Below are the code and all the weights of a small trained network. Each question names an input and a class and asks about switching units off, where a switched-off unit gives its printed mean instead of its output.

import numpy as np


def w(rows, s, z=0):
    codes = np.array(rows[::2]) - 128.0
    scale = np.full(codes.shape[1], s)
    scale[-1] = z or s
    return codes * scale


def f(y):
    return y / 2 * (1 + np.tanh(0.7978845608 * (y + 0.044715 * y**3)))


def log_softmax(a):
    a = a - a.max(-1, keepdims=True)
    return a - np.log(np.exp(a).sum(-1, keepdims=True))


def net(x, mask):
    res = np.array(x, float).reshape(1, 8) / 4 @ E
    y = f(res @ A[0][:, :-1].T + A[0][:, -1])
    res = res + np.where(mask, y, B[0][:, -1]) @ B[0][:, :-1]
    return log_softmax(res[-1] @ U[:, :-1].T + U[:, -1])


A, B = {}, {}
E = w([
[128,127,128,125],'x0',
[130,129,130,127],'x1',
[52,74,9,182],'x2',
[131,128,128,128],'x3',
[61,156,217,249],'x4',
[127,128,127,128],'x5',
[238,212,62,211],'x6',
[201,2,158,171],'x7',
],0.0058)
A[0] = w([
[159,111,66,32,107],'N0',
[182,25,158,173,102],'N1',
[85,91,33,171,110],'N2',
[212,194,85,201,89],'N3',
[57,150,186,230,101],'N4',
[164,112,69,38,103],'N5',
[165,115,67,31,111],'N6',
[62,254,109,81,117],'N7',
[184,18,159,178,95],'N8',
[69,82,189,64,121],'N9',
[62,73,177,68,115],'N10',
[57,77,179,66,116],'N11',
[61,148,186,225,94],'N12',
[75,84,24,176,109],'N13',
[72,85,30,176,108],'N14',
[200,177,88,193,124],'N15',
[51,246,98,92,114],'N16',
[170,108,53,48,117],'N17',
[49,83,175,69,115],'N18',
[163,113,67,36,106],'N19',
[194,162,209,89,141],'N20',
[200,172,217,64,135],'N21',
[164,114,68,38,102],'N22',
[193,22,161,177,124],'N23',
[106,131,116,153,69],'N24',
[64,148,184,224,102],'N25',
[53,67,166,70,101],'N26',
[52,73,168,70,102],'N27',
[222,172,240,75,90],'N28',
[167,118,56,35,139],'N29',
[212,178,101,182,138],'N30',
[67,78,183,72,128],'N31',
[46,248,105,88,121],'N32',
[51,243,102,90,116],'N33',
[57,69,169,67,100],'N34',
[162,110,67,34,103],'N35',
[212,188,82,205,93],'N36',
[74,89,36,174,106],'N37',
[147,148,133,101,244],'N38',
[190,160,197,76,100],'N39',
[87,84,15,175,124],'N40',
],0.0063,0.011)
B[0] = w([
[173,161,209,222,146],'N0',
[212,55,125,39,137],'N1',
[63,175,192,57,146],'N2',
[189,254,42,44,141],'N3',
[211,163,214,247,151],'N4',
[167,161,207,208,142],'N5',
[154,148,199,217,149],'N6',
[182,21,132,87,168],'N7',
[233,54,134,30,137],'N8',
[132,193,56,140,152],'N9',
[160,196,56,126,148],'N10',
[170,213,49,137,151],'N11',
[189,165,195,208,145],'N12',
[74,172,203,41,151],'N13',
[79,176,215,28,149],'N14',
[123,199,55,88,149],'N15',
[210,16,136,72,166],'N16',
[124,151,178,187,151],'N17',
[173,193,63,144,150],'N18',
[162,159,197,214,145],'N19',
[17,144,133,90,158],'N20',
[7,130,159,83,162],'N21',
[154,152,183,190,142],'N22',
[164,59,101,58,149],'N23',
[219,185,210,40,112],'N24',
[203,162,200,219,148],'N25',
[174,205,77,108,143],'N26',
[195,223,60,115,143],'N27',
[41,158,199,13,147],'N28',
[114,127,168,215,168],'N29',
[106,171,67,103,156],'N30',
[143,179,56,140,154],'N31',
[211,5,131,85,172],'N32',
[212,8,137,80,166],'N33',
[177,213,66,106,142],'N34',
[179,164,207,220,144],'N35',
[166,227,57,80,142],'N36',
[78,178,215,36,146],'N37',
[28,59,54,222,255],'N38',
[80,163,184,89,135],'N39',
[33,160,200,46,160],'N40',
],0.006,0.0091)
U = w([
[169,226,46,116,81],'0',
[175,156,249,237,85],'1',
[86,101,118,153,254],'2',
[46,160,217,54,70],'3',
[218,22,138,74,68],'4',
[84,105,102,169,190],'5',
],0.011,0.0085)

Each question gives the input, the list of numbers given to net, and the class t.
The units are the neurons (one row each of A and B). Each row of codes is followed by its name. A weight is (code - 128) times the scale printed after its matrix; where a second scale follows, it is the last column's (A, B and U).
mask holds one flag per neuron, in row order. A switched-off neuron (its flag False) gives its mean, the last column of its row in B, instead of its output. The means were averaged over made-up inputs and are rounded, as every weight is.
A unit's drop is (log p(t) with every unit on - log p(t) with that unit switched off) / (log p(t) with every unit on - log p(t) with every unit switched off).
The circuit of an input: a set's keep is (log p(t) with only the set's units on - log p(t) with every unit switched off) / (log p(t) with every unit on - log p(t) with every unit switched off). Starting from the 12 units with the biggest drops (on a tie, the unit counted first), units are removed one at a time, each time the one whose removal leaves the highest keep (on an exact tie, the one counted first), for as long as the keep stays at least 0.8.
units of the circuit, in order: the units of the circuit, biggest drop first
most important unit: the unit with the biggest drop
k most important neurons: the k neurons with the biggest drops, biggest first
drop of u: that unit's drop, to one decimal
input [0,3,2,2,0,6,7,5], class 0: units of the circuit, in order -> [N3, N36]
input [5,-5,-7,-4,-1,-4,5,2], class 3: units of the circuit, in order -> [N28, N21]
input [1,-1,4,-8,2,5,-4,6], class 4: units of the circuit, in order -> [N8, N1]
input [-5,1,-6,2,8,5,-7,-6], class 1: units of the circuit, in order -> [N4]
input [7,1,6,4,7,-6,-4,-5], class 1: units of the circuit, in order -> [N4, N25]
input [-6,-3,6,3,-7,-2,8,6], class 0: 3 most important neurons -> [N3, N36, N15]
input [1,-2,3,-4,7,3,-4,2], class 1: 3 most important neurons -> [N4, N25, N12]
input [3,-2,-8,-8,-6,5,4,1], class 3: 3 most important neurons -> [N28, N21, N20]
input [4,4,-3,-4,4,-1,6,-3], class 0: 4 most important neurons -> [N3, N36, N15, N30]
input [-2,-3,0,5,3,4,-5,6], class 4: 3 most important neurons -> [N8, N1, N23]
input [-1,3,0,-3,8,-5,-7,-6], class 1: 2 most important neurons -> [N4, N25]
input [5,3,5,-8,0,0,-1,6], class 4: 2 most important neurons -> [N8, N1]
input [-5,-5,4,6,6,1,3,7], class 4: drop of N23 -> 0.4
input [3,1,-4,-1,-5,-3,-6,0], class 0: drop of N11 -> 0.1
input [3,6,8,8,-2,-4,4,-8], class 3: drop of N40 -> 0.2
input [4,4,-8,3,6,7,4,-3], class 3: most important unit -> N28
